Here is a tiny trained network, its code and every weight. The questions are about switching its units off for an input and a class, where a switched-off unit gives its printed mean instead of its output.

import numpy as np


def w(rows, s, z=0):
    codes = np.array(rows[::2]) - 128.0
    scale = np.full(codes.shape[1], s)
    scale[-1] = z or s
    return codes * scale


def f(y):
    return y / 2 * (1 + np.tanh(0.7978845608 * (y + 0.044715 * y**3)))


def log_softmax(a):
    a = a - a.max(-1, keepdims=True)
    return a - np.log(np.exp(a).sum(-1, keepdims=True))


def net(x, mask):
    res = np.array(x, float).reshape(1, 4) / 4 @ E
    y = f(res @ A[0][:, :-1].T + A[0][:, -1])
    res = res + np.where(mask, y, B[0][:, -1]) @ B[0][:, :-1]
    return log_softmax(res[-1] @ U[:, :-1].T + U[:, -1])


A, B = {}, {}
E = w([
[58,206,36,101],'x0',
[56,66,162,90],'x1',
[161,40,65,2],'x2',
[136,54,90,206],'x3',
],0.012)
A[0] = w([
[108,210,201,126,236],'neuron 1',
[123,132,158,183,135],'neuron 2',
[30,215,44,82,235],'neuron 3',
[79,161,162,83,221],'neuron 4',
[221,128,114,253,220],'neuron 5',
[116,205,98,53,227],'neuron 6',
[145,39,152,195,254],'neuron 7',
],0.013,0.0052)
B[0] = w([
[211,182,180,254,217],'neuron 1',
[88,196,150,181,179],'neuron 2',
[91,99,37,190,254],'neuron 3',
[209,96,109,155,183],'neuron 4',
[44,232,114,38,252],'neuron 5',
[177,142,44,193,213],'neuron 6',
[38,81,180,76,230],'neuron 7',
],0.0097,0.016)
U = w([
[208,56,118,60,162],'0',
[90,195,103,70,175],'1',
[114,4,212,88,224],'2',
[43,130,193,168,3],'3',
[97,73,56,178,169],'4',
[213,165,125,218,33],'5',
],0.014,0.0043)

Each question gives the input, the list of numbers given to net, and the class t.
The units are the neurons (one row each of A and B). Each row of codes is followed by its name. A weight is (code - 128) times the scale printed after its matrix; where a second scale follows, it is the last column's (A, B and U).
mask holds one flag per neuron, in row order. A switched-off neuron (its flag False) gives its mean, the last column of its row in B, instead of its output. The means were averaged over made-up inputs and are rounded, as every weight is.
A unit's drop is (log p(t) with every unit on - log p(t) with that unit switched off) / (log p(t) with every unit on - log p(t) with every unit switched off).
The circuit of an input: a set's keep is (log p(t) with only the set's units on - log p(t) with every unit switched off) / (log p(t) with every unit on - log p(t) with every unit switched off). Starting from all 7 units, units are removed one at a time, each time the one whose removal leaves the highest keep (on an exact tie, the one counted first), for as long as the keep stays at least 0.8.
circuit, biggest first: the units of the circuit, biggest drop first
top k neurons: the k neurons with the biggest drops, biggest first
drop when u is switched off: that unit's drop, to one decimal
input [-7,5,-2,-6], class 5: circuit, biggest first	neuron 1
input [-4,-3,-3,-1], class 3: top 2 neurons	neuron 1; neuron 6
input [0,4,-1,-2], class 5: circuit, biggest first	neuron 7; neuron 5
input [-5,8,8,-8], class 0: circuit, biggest first	neuron 7; neuron 4
input [4,-6,5,8], class 1: circuit, biggest first	neuron 5; neuron 6
input [-4,4,-1,7], class 3: top 2 neurons	neuron 5; neuron 2
input [-7,5,-1,6], class 2: top 3 neurons	neuron 7; neuron 1; neuron 3
input [-6,-3,-1,-2], class 3: top 2 neurons	neuron 6; neuron 7
input [-4,-5,6,-8], class 5: drop when neuron 5 is switched off	0.4
input [6,-3,-6,-1], class 5: drop when neuron 1 is switched off	0.4
input [0,-2,7,-1], class 0: drop when neuron 5 is switched off	0.5
input [-6,-2,-2,2], class 3: top 3 neurons	neuron 7; neuron 6; neuron 2
